Here is a tiny trained network, its code and every weight. The questions are about switching its units off for an input and a target symbol, where a switched-off unit gives its printed mean instead of its output.

import numpy as np


def w(rows, s, z=0):
    codes = np.array(rows[::2]) - 128.0
    scale = np.full(codes.shape[1], s)
    scale[-1] = z or s
    return codes * scale


def f(y):
    return np.maximum(y, 0)


def softmax(a):
    e = np.exp(a - a.max(-1, keepdims=True))
    return e / e.sum(-1, keepdims=True)


def log_softmax(a):
    a = a - a.max(-1, keepdims=True)
    return a - np.log(np.exp(a).sum(-1, keepdims=True))


def net(x, mask):
    ids = ['ΘΛΣΨαβγδεζημξτφω'.index(c) for c in x.split()]
    T = len(ids)
    res = E[ids] + P[:T]
    u = 0
    for l in range(3):
        q, k, v = (res @ M[l].T for M in (Q, K, V))
        z = softmax(np.where(np.tri(T) > 0, q @ k.T / 4**0.5, -1e9)) @ v
        res = res + np.where(mask[u], z, O[l][:, -1]) @ O[l][:, :-1]
        u += 1
        y = f(res @ A[l][:, :-1].T + A[l][:, -1])
        res = res + np.where(mask[u : u + 8], y, B[l][:, -1]) @ B[l][:, :-1]
        u += 8
    return log_softmax(res[-1] @ U[:, :-1].T + U[:, -1])


Q, K, V, O, A, B = {}, {}, {}, {}, {}, {}
E = w([
[172,91,136,103,83,144],'Θ',
[89,154,160,100,136,83],'Λ',
[135,141,152,157,68,103],'Σ',
[177,107,98,98,252,182],'Ψ',
[156,111,98,105,138,151],'α',
[122,123,96,93,123,148],'β',
[168,85,128,97,84,174],'γ',
[114,177,153,95,143,225],'δ',
[176,141,104,121,148,133],'ε',
[80,174,162,140,153,107],'ζ',
[197,196,174,49,132,109],'η',
[90,137,129,47,173,124],'μ',
[43,96,190,205,116,166],'ξ',
[119,161,172,109,97,107],'τ',
[188,167,162,81,128,75],'φ',
[160,88,94,70,136,181],'ω',
],0.022)
P = w([
[57,193,240,46,38,182],'0',
[29,121,80,134,167,64],'1',
[58,106,83,141,139,79],'2',
[119,104,74,170,99,97],'3',
[153,46,243,139,130,128],'4',
[142,34,236,138,122,138],'5',
[112,8,255,120,132,138],'6',
],0.0091)
Q[0] = w([
[165,119,30,1,116,190],'L0H1',
[89,114,115,66,134,71],'L0H1',
[184,69,203,189,185,217],'L0H1',
[109,79,40,146,144,178],'L0H1',
],0.0072)
K[0] = w([
[142,187,113,95,146,167],'L0H1',
[173,128,104,199,117,115],'L0H1',
[120,142,35,181,158,95],'L0H1',
[142,128,208,85,118,253],'L0H1',
],0.0069)
V[0] = w([
[59,210,145,143,210,93],'L0H1',
[79,151,65,49,108,148],'L0H1',
[29,85,149,76,119,133],'L0H1',
[116,127,88,86,255,209],'L0H1',
],0.0069)
O[0] = w([
[145,126,163,71,156,94,205],'L0H1',
[7,193,77,106,186,153,203],'L0H1',
[121,75,37,133,72,93,254],'L0H1',
[141,151,198,85,102,162,240],'L0H1',
],0.011,0.0051)
A[0] = w([
[127,164,98,138,96,128,69],'L0N1',
[146,140,126,120,155,138,242],'L0N2',
[177,178,140,77,61,103,169],'L0N3',
[154,110,118,92,103,99,94],'L0N4',
[93,154,136,159,88,78,139],'L0N5',
[135,159,158,120,115,191,6],'L0N6',
[142,114,149,171,6,118,218],'L0N7',
[101,134,175,85,131,106,126],'L0N8',
],0.011,0.0022)
B[0] = w([
[111,2,167,98,128,171,139],'L0N1',
[91,94,117,102,167,136,178],'L0N2',
[68,202,104,140,137,76,192],'L0N3',
[129,93,168,140,112,53,167],'L0N4',
[143,179,183,184,127,30,180],'L0N5',
[129,115,151,126,108,204,181],'L0N6',
[62,118,83,109,239,119,218],'L0N7',
[183,141,114,172,89,163,254],'L0N8',
],0.0094,0.0076)
Q[1] = w([
[107,90,139,46,150,175],'L1H1',
[101,76,99,59,196,124],'L1H1',
[68,133,253,109,101,147],'L1H1',
[65,73,94,19,73,97],'L1H1',
],0.0058)
K[1] = w([
[191,109,110,27,214,173],'L1H1',
[168,50,106,156,173,108],'L1H1',
[137,107,155,160,168,47],'L1H1',
[111,25,254,45,63,114],'L1H1',
],0.0061)
V[1] = w([
[124,130,67,144,142,84],'L1H1',
[161,1,72,2,130,34],'L1H1',
[86,25,138,87,97,137],'L1H1',
[178,129,163,203,155,84],'L1H1',
],0.0065)
O[1] = w([
[85,103,198,89,135,206,134],'L1H1',
[249,7,122,100,119,61,220],'L1H1',
[145,199,139,201,144,253,201],'L1H1',
[102,171,112,60,236,161,2],'L1H1',
],0.0074,0.0055)
A[1] = w([
[140,117,213,220,105,88,73],'L1N1',
[139,130,240,80,27,232,115],'L1N2',
[174,91,150,83,29,166,67],'L1N3',
[200,9,196,153,59,86,202],'L1N4',
[121,154,219,138,79,113,249],'L1N5',
[108,134,212,179,114,72,241],'L1N6',
[60,52,42,149,108,236,79],'L1N7',
[176,152,74,59,145,254,131],'L1N8',
],0.0063,0.002)
B[1] = w([
[68,128,105,80,232,124,166],'L1N1',
[29,159,110,254,142,33,240],'L1N2',
[30,96,170,90,108,48,205],'L1N3',
[96,206,123,98,103,84,253],'L1N4',
[117,146,81,56,198,69,195],'L1N5',
[79,219,97,47,176,37,207],'L1N6',
[168,127,79,142,209,107,217],'L1N7',
[107,198,205,189,185,176,212],'L1N8',
],0.0068,0.0077)
Q[2] = w([
[199,140,255,165,149,120],'L2H1',
[123,126,253,180,210,58],'L2H1',
[97,132,151,59,129,114],'L2H1',
[34,77,203,106,106,151],'L2H1',
],0.006)
K[2] = w([
[255,160,118,128,201,126],'L2H1',
[142,24,129,92,162,114],'L2H1',
[82,187,138,92,194,64],'L2H1',
[178,85,175,193,177,92],'L2H1',
],0.0063)
V[2] = w([
[104,71,158,248,73,136],'L2H1',
[24,52,95,150,6,196],'L2H1',
[160,12,84,167,142,106],'L2H1',
[150,147,78,3,60,163],'L2H1',
],0.0055)
O[2] = w([
[139,169,81,144,83,166,33],'L2H1',
[142,153,248,46,120,189,23],'L2H1',
[104,83,26,116,136,150,15],'L2H1',
[112,112,127,134,167,124,1],'L2H1',
],0.011,0.0072)
A[2] = w([
[135,156,70,108,104,61,143],'L2N1',
[255,110,138,58,191,151,139],'L2N2',
[114,89,119,86,115,162,255],'L2N3',
[203,149,128,158,63,110,148],'L2N4',
[113,152,198,173,118,124,118],'L2N5',
[150,164,91,93,125,112,118],'L2N6',
[81,134,130,124,151,135,126],'L2N7',
[142,121,129,132,37,206,109],'L2N8',
],0.012,0.0066)
B[2] = w([
[119,87,133,143,122,251,248],'L2N1',
[2,191,168,60,97,150,147],'L2N2',
[209,167,36,155,27,91,152],'L2N3',
[53,85,183,106,173,210,147],'L2N4',
[155,53,56,50,161,129,215],'L2N5',
[70,127,97,150,160,188,152],'L2N6',
[175,143,145,152,117,145,195],'L2N7',
[182,180,203,194,140,104,141],'L2N8',
],0.0085,0.017)
U = w([
[187,182,53,80,123,126,128],'Θ',
[148,104,156,79,138,142,2],'Λ',
[174,120,102,78,128,160,133],'Σ',
[1,189,143,84,178,190,159],'Ψ',
[159,201,142,105,115,116,171],'α',
[152,233,116,111,97,85,140],'β',
[151,189,95,152,85,149,99],'γ',
[140,116,202,89,124,171,39],'δ',
[187,209,114,63,157,73,172],'ε',
[167,98,194,92,132,105,64],'ζ',
[200,151,153,64,166,74,83],'η',
[86,148,159,53,34,70,195],'μ',
[120,91,126,80,85,207,43],'ξ',
[158,129,146,75,135,124,57],'τ',
[219,105,135,143,235,158,186],'φ',
[115,173,199,159,78,149,163],'ω',
],0.0075,0.0043)

Each question gives the input, a string of symbols that net reads in full, and the target symbol t.
The units are the heads (4 rows each of Q, K, V and O) and the neurons (one row each of A and B). Each row of codes is followed by its name. A weight is (code - 128) times the scale printed after its matrix; where a second scale follows, it is the last column's (O, A, B and U).
mask holds one flag per unit, layer by layer, with each layer's heads first. A switched-off unit (its flag False) gives its mean, the last column of its rows in O or B, instead of its output. The means were averaged over made-up inputs and are rounded, as every weight is.
A unit's drop is (log p(t) with every unit on - log p(t) with that unit switched off) / (log p(t) with every unit on - log p(t) with every unit switched off).
The circuit of an input: a set's keep is (log p(t) with only the set's units on - log p(t) with every unit switched off) / (log p(t) with every unit on - log p(t) with every unit switched off). Starting from the 12 units with the biggest drops (on a tie, the unit counted first), units are removed one at a time, each time the one whose removal leaves the highest keep (on an exact tie, the one counted first), for as long as the keep stays at least 0.8.
circuit, biggest first: the units of the circuit, biggest drop first
most important unit: the unit with the biggest drop
top k neurons: the k neurons with the biggest drops, biggest first
top k neurons in layer l: the k neurons of layer l with the biggest drops, biggest first
input ω ξ Σ ε, target ω: top 3 neurons => [L2N8 L1N2 L2N4]
input Θ Ψ Ψ μ Λ, target Ψ: most important unit => L2N1
input δ μ α, target δ: top 3 neurons in layer 2 => [L2N4 L2N5 L2N8]
input γ Σ Ψ, target Ψ: circuit, biggest first => [L2N2 L1N2]
input Ψ μ Ψ ω δ ω, target Ψ: circuit, biggest first => [L0H1 L1N2]
input φ ω β, target φ: top 3 neurons => [L0N3 L1N2 L1N7]
input ξ Θ Σ δ δ, target φ: top 4 neurons in layer 1 => [L1N4 L1N8 L1N7 L1N2]
input ξ Ψ γ, target ξ: circuit, biggest first => [L0H1 L2H1]
input μ ξ μ ξ μ ξ ω, target ξ: top 2 neurons => [L2N1 L0N7]
input ξ ξ Σ ζ η ξ, target φ: circuit, biggest first => [L0H1 L0N7 L1N7]
input μ γ μ τ, target Ψ: top 2 neurons in layer 0 => [L0N5 L0N8]
input μ Ψ ξ ε, target μ: top 2 neurons in layer 2 => [L2N1 L2N2]
input δ φ Σ ε, target δ: top 2 neurons => [L2N4 L2N5]
input Θ μ ε, target Θ: top 4 neurons => [L2N3 L1N7 L0N7 L2N1]
input Θ ξ μ, target Θ: most important unit => L0H1
input Ψ ζ ω γ, target Ψ: top 2 neurons in layer 0 => [L0N6 L0N3]
input Θ γ Θ, target Θ: top 3 neurons => [L2N3 L0N7 L1N7]
input ω φ ω, target ω: top 2 neurons => [L2N8 L1N2]
input μ μ μ ξ Ψ η, target Ψ: top 2 neurons => [L2N1 L2N6]
input ω μ μ, target ω: top neuron in layer 1 => [L1N2]
input μ α φ, target Ψ: top 3 neurons => [L2N1 L2N6 L1N6]
input φ Σ μ, target φ: top 2 neurons in layer 0 => [L0N3 L0N5]
input ξ μ α, target ξ: top 2 neurons => [L2N1 L0N7]
input ζ μ μ, target ζ: top 2 neurons => [L0N5 L1N6]
